Below are the code and all the weights of a small trained network. Each question names an input and a target symbol and asks about switching units off, where a switched-off unit gives its printed mean instead of its output.

import numpy as np


def w(rows, s, z=0):
    codes = np.array(rows[::2]) - 128.0
    scale = np.full(codes.shape[1], s)
    scale[-1] = z or s
    return codes * scale


def f(y):
    return np.maximum(y, 0)


def softmax(a):
    e = np.exp(a - a.max(-1, keepdims=True))
    return e / e.sum(-1, keepdims=True)


def log_softmax(a):
    a = a - a.max(-1, keepdims=True)
    return a - np.log(np.exp(a).sum(-1, keepdims=True))


def net(x, mask):
    ids = ['ΛΨαβγδεζηξστω'.index(c) for c in x.split()]
    T = len(ids)
    res = E[ids] + P[:T]
    u = 0
    for l in range(2):
        r = res
        for j in range(3):
            rows = slice(2 * j, 2 * j + 2)
            q, k, v = (r @ M[l][rows].T for M in (Q, K, V))
            z = softmax(np.where(np.tri(T) > 0, q @ k.T / 2**0.5, -1e9)) @ v
            o = O[l][rows]
            res = res + np.where(mask[u + j], z, o[:, -1]) @ o[:, :-1]
        u += 3
        y = f(res @ A[l][:, :-1].T + A[l][:, -1])
        res = res + np.where(mask[u : u + 8], y, B[l][:, -1]) @ B[l][:, :-1]
        u += 8
    return log_softmax(res[-1] @ U[:, :-1].T + U[:, -1])


Q, K, V, O, A, B = {}, {}, {}, {}, {}, {}
E = w([
[69,125,152,90,167,129,197,177,177,161,138],'Λ',
[38,129,87,140,123,141,159,110,35,126,157],'Ψ',
[57,149,108,173,90,129,108,79,77,55,85],'α',
[197,186,237,90,96,103,151,118,181,160,105],'β',
[98,6,85,147,158,120,145,76,146,52,96],'γ',
[56,173,129,202,76,153,96,151,126,117,76],'δ',
[7,131,136,124,111,90,82,132,29,81,113],'ε',
[63,124,141,142,71,150,120,62,130,116,169],'ζ',
[80,15,91,212,198,149,119,128,135,111,43],'η',
[155,36,103,116,174,123,99,152,201,76,124],'ξ',
[27,146,165,146,58,137,87,143,150,131,155],'σ',
[85,109,205,136,190,39,150,123,147,20,172],'τ',
[63,42,153,119,181,118,108,182,122,195,93],'ω',
],0.019)
P = w([
[108,3,179,116,8,100,159,198,114,85,85],'0',
[118,109,164,141,106,101,123,147,138,139,111],'1',
[119,124,150,138,121,113,111,134,128,131,97],'2',
[119,137,140,130,132,125,108,126,118,131,88],'3',
[118,145,136,135,141,134,104,116,113,127,83],'4',
[118,148,132,131,148,144,104,105,109,130,75],'5',
[119,156,128,132,158,148,102,101,105,130,76],'6',
[114,159,122,135,162,152,96,89,103,137,71],'7',
[111,169,112,137,164,157,102,82,100,138,61],'8',
[107,168,101,134,172,161,89,76,101,142,60],'9',
],0.013)
Q[0] = w([
[208,90,122,131,195,121,131,159,187,158,86],'0.h0',
[101,157,126,185,72,142,127,146,82,120,163],'0.h0',
[204,120,131,113,209,142,121,133,160,129,166],'0.h1',
[147,115,154,139,151,98,70,131,117,115,97],'0.h1',
[144,91,121,118,250,92,158,174,185,132,121],'0.h2',
[146,134,136,107,173,153,142,156,164,161,125],'0.h2',
],0.013)
K[0] = w([
[142,182,79,143,170,158,60,73,141,193,126],'0.h0',
[86,124,162,139,62,155,151,151,98,97,128],'0.h0',
[130,198,113,135,156,140,84,96,132,151,123],'0.h1',
[154,127,143,178,106,109,88,103,139,116,80],'0.h1',
[96,164,81,133,248,127,110,93,162,151,166],'0.h2',
[142,148,145,111,158,127,128,135,127,149,126],'0.h2',
],0.013)
V[0] = w([
[93,141,179,75,232,62,173,116,136,71,107],'0.h0',
[92,164,140,160,134,82,140,127,3,102,86],'0.h0',
[143,103,174,160,118,107,13,123,105,125,156],'0.h1',
[104,141,148,86,108,119,111,145,161,100,132],'0.h1',
[139,61,93,99,129,114,208,2,148,142,144],'0.h2',
[183,170,187,141,96,127,80,145,108,146,64],'0.h2',
],0.0084)
O[0] = w([
[147,133,116,68,148,139,89,91,133,147,4,254],'0.h0',
[143,101,51,126,108,108,95,96,173,183,139,176],'0.h0',
[137,111,214,148,114,103,81,143,218,133,186,189],'0.h1',
[114,83,140,99,130,140,96,127,110,71,139,220],'0.h1',
[199,125,181,194,114,168,92,101,120,156,68,121],'0.h2',
[98,109,50,159,200,137,144,90,114,105,110,149],'0.h2',
],0.011,0.0049)
A[0] = w([
[129,97,178,118,122,131,183,103,119,183,214,124],'0.n0',
[139,196,88,172,54,122,60,107,121,173,147,95],'0.n1',
[170,149,172,63,107,122,195,169,193,192,148,43],'0.n2',
[139,184,100,89,146,119,50,109,124,153,54,28],'0.n3',
[86,177,133,129,2,111,82,137,77,112,173,250],'0.n4',
[134,184,139,193,153,166,121,138,61,167,169,102],'0.n5',
[150,218,133,190,113,127,105,81,81,66,175,92],'0.n6',
[145,184,52,197,163,103,163,156,139,96,214,3],'0.n7',
],0.0078,0.0037)
B[0] = w([
[113,150,148,134,178,96,103,173,66,114,78,145],'0.n0',
[125,71,83,104,105,92,130,72,52,134,99,177],'0.n1',
[102,144,162,100,50,4,106,102,168,144,127,145],'0.n2',
[135,130,82,169,195,151,226,115,144,154,204,255],'0.n3',
[144,147,90,131,186,159,157,75,81,153,165,234],'0.n4',
[156,111,164,155,111,135,92,58,164,123,151,140],'0.n5',
[105,122,187,125,109,155,124,163,140,184,174,164],'0.n6',
[134,128,115,167,135,117,152,161,216,113,107,135],'0.n7',
],0.011,0.0081)
Q[1] = w([
[166,211,154,32,114,150,157,120,142,138,153],'1.h0',
[221,148,136,142,102,152,123,52,186,39,154],'1.h0',
[153,133,174,104,102,170,172,162,88,190,144],'1.h1',
[145,146,204,92,139,145,236,159,175,144,2],'1.h1',
[105,135,143,127,125,64,205,101,173,49,149],'1.h2',
[231,179,132,102,222,96,109,162,228,117,104],'1.h2',
],0.0078)
K[1] = w([
[149,213,153,48,81,41,249,110,160,133,162],'1.h0',
[235,138,124,135,144,121,109,72,144,2,157],'1.h0',
[62,150,159,161,123,116,157,86,96,184,231],'1.h1',
[132,253,154,98,159,146,125,89,183,214,80],'1.h1',
[159,193,121,99,111,119,157,101,123,99,150],'1.h2',
[164,213,119,113,188,146,11,95,168,126,104],'1.h2',
],0.008)
V[1] = w([
[49,106,96,209,202,209,130,76,140,203,103],'1.h0',
[189,143,163,134,188,100,131,73,104,79,148],'1.h0',
[62,50,176,202,203,74,97,187,187,194,158],'1.h1',
[227,44,106,118,113,127,230,249,153,216,101],'1.h1',
[151,200,178,57,147,24,211,72,37,70,237],'1.h2',
[158,140,82,243,50,119,173,26,167,3,68],'1.h2',
],0.0048)
O[1] = w([
[153,97,200,83,38,96,118,193,133,88,80,254],'1.h0',
[105,138,144,202,115,126,146,191,115,216,64,143],'1.h0',
[90,113,181,159,132,151,123,86,157,140,169,184],'1.h1',
[68,83,157,187,71,123,215,132,81,138,93,121],'1.h1',
[119,5,136,139,73,167,92,195,94,122,131,125],'1.h2',
[209,168,145,153,180,1,96,87,83,64,142,152],'1.h2',
],0.0085,0.0074)
A[1] = w([
[167,109,201,81,72,46,130,199,163,128,132,95],'1.n0',
[140,182,130,113,111,112,130,180,132,132,148,49],'1.n1',
[100,254,150,183,156,184,136,176,102,158,151,143],'1.n2',
[218,163,189,183,140,157,84,176,52,148,158,154],'1.n3',
[131,164,126,165,40,124,105,147,56,127,160,124],'1.n4',
[97,114,150,73,125,192,158,217,172,110,161,87],'1.n5',
[196,231,107,120,129,163,185,64,54,149,150,3],'1.n6',
[189,182,160,77,86,78,140,164,166,185,142,171],'1.n7',
],0.0093,0.005)
B[1] = w([
[97,103,115,169,34,135,46,149,80,75,161,198],'1.n0',
[105,134,166,127,126,108,130,119,102,138,191,128],'1.n1',
[143,171,142,83,97,147,128,78,95,65,149,193],'1.n2',
[207,80,93,135,111,148,140,97,247,124,135,200],'1.n3',
[186,159,164,152,125,81,188,146,122,152,108,198],'1.n4',
[177,164,126,182,173,103,83,113,120,110,102,205],'1.n5',
[93,146,114,138,110,133,101,234,165,153,92,253],'1.n6',
[78,64,140,97,151,114,66,139,115,113,108,170],'1.n7',
],0.012,0.0066)
U = w([
[165,154,82,95,134,70,107,100,93,111,122,85],'Λ',
[150,90,133,126,96,143,155,147,138,141,149,95],'Ψ',
[118,69,69,92,102,137,105,108,141,136,130,28],'α',
[138,122,98,125,101,108,118,156,153,130,110,22],'β',
[137,127,113,169,136,142,97,136,98,141,137,31],'γ',
[137,103,115,123,90,127,147,140,79,160,115,91],'δ',
[104,106,87,137,114,94,161,155,159,99,163,78],'ε',
[108,133,125,136,96,157,129,76,107,142,131,59],'ζ',
[117,171,147,133,93,92,133,142,116,150,129,91],'η',
[119,118,88,112,92,162,129,170,114,107,113,105],'ξ',
[154,143,136,77,99,135,130,123,134,102,137,122],'σ',
[164,139,134,101,254,121,180,74,139,186,70,244],'τ',
[86,44,179,87,70,113,104,159,134,57,50,255],'ω',
],0.0077,0.0049)

Each question gives the input, a string of symbols that net reads in full, and the target symbol t.
The units are the heads (2 rows each of Q, K, V and O) and the neurons (one row each of A and B). Each row of codes is followed by its name. A weight is (code - 128) times the scale printed after its matrix; where a second scale follows, it is the last column's (O, A, B and U).
mask holds one flag per unit, layer by layer, with each layer's heads first. A switched-off unit (its flag False) gives its mean, the last column of its rows in O or B, instead of its output. The means were averaged over made-up inputs and are rounded, as every weight is.
A unit's drop is (log p(t) with every unit on - log p(t) with that unit switched off) / (log p(t) with every unit on - log p(t) with every unit switched off).
The circuit of an input: a set's keep is (log p(t) with only the set's units on - log p(t) with every unit switched off) / (log p(t) with every unit on - log p(t) with every unit switched off). Starting from the 12 units with the biggest drops (on a tie, the unit counted first), units are removed one at a time, each time the one whose removal leaves the highest keep (on an exact tie, the one counted first), for as long as the keep stays at least 0.8.
units of the circuit, in order: the units of the circuit, biggest drop first
most important unit: the unit with the biggest drop
k most important neurons: the k neurons with the biggest drops, biggest first
which heads matter: for each layer, one digit per head in row order, 1 if its drop is at least 0.15 and else 0, layers parted by /
input τ α α β β α ζ β δ, target τ: units of the circuit, in order => (0.h0, 0.n3)
input ε β α α ζ γ ω β α, target α: 2 most important neurons => (0.n1, 0.n4)
input γ α ζ τ τ β σ β σ ε, target β: most important unit => 1.n6
input ξ γ η Λ ζ β Λ β γ, target τ: units of the circuit, in order => (0.h2, 1.n0, 1.h2)
input ζ ζ β ε ζ Λ, target ω: units of the circuit, in order => (0.h2, 0.n2, 1.n7)
input α η δ, target Λ: units of the circuit, in order => (0.h0, 0.n1, 1.h2)
input δ τ ε Λ ε, target ε: units of the circuit, in order => (0.h0, 0.h2)
input τ α β Λ ζ α ζ ξ, target ω: units of the circuit, in order => (0.h0, 1.h0)
input σ β η ε Ψ α γ δ ξ α, target γ: 3 most important neurons => (1.n5, 0.n4, 0.n6)
input α η α β β β Λ β β ω, target ω: which heads matter => 001 / 100
input δ ζ τ Λ γ δ, target ε: units of the circuit, in order => (0.h2, 0.h0)
input ξ β Λ ω ξ, target τ: units of the circuit, in order => (1.n0, 1.n6)
input α ζ ω Ψ ε, target Λ: units of the circuit, in order => (0.h0, 1.h2)
input β σ ω η ω, target τ: units of the circuit, in order => (1.h2, 1.n0)
input σ Ψ η ξ σ, target γ: which heads matter => 101 / 001
input β τ η α σ γ β δ δ, target ω: units of the circuit, in order => (1.h0)
input α α τ β σ δ, target Λ: units of the circuit, in order => (0.h0, 1.h2, 0.n1)
input ω β τ Ψ α β ε Λ τ Ψ, target ζ: units of the circuit, in order => (1.h1, 1.h2, 1.n2)
input η α α β α ω β Λ α, target η: which heads matter => 000 / 001
input β Λ β, target τ: units of the circuit, in order => (1.h0)
input ξ Ψ δ ζ Ψ ε Ψ τ γ ξ, target τ: 4 most important neurons => (1.n0, 0.n6, 0.n1, 1.n6)
input ζ σ ω ω η β α σ, target Ψ: which heads matter => 101 / 001
input β Λ Λ η τ β β ζ Ψ, target ω: which heads matter => 101 / 100
input σ γ η δ τ β ζ ε, target γ: which heads matter => 101 / 001
input δ Λ β Λ γ δ Λ γ α, target ε: 2 most important neurons => (0.n7, 0.n4)
input γ β η β σ Λ Λ β ω, target ω: 2 most important neurons => (1.n7, 0.n4)
input γ γ σ η ζ β η ε ζ, target β: which heads matter => 001 / 001
input σ Λ α Λ Λ ζ ξ σ, target γ: most important unit => 1.h2
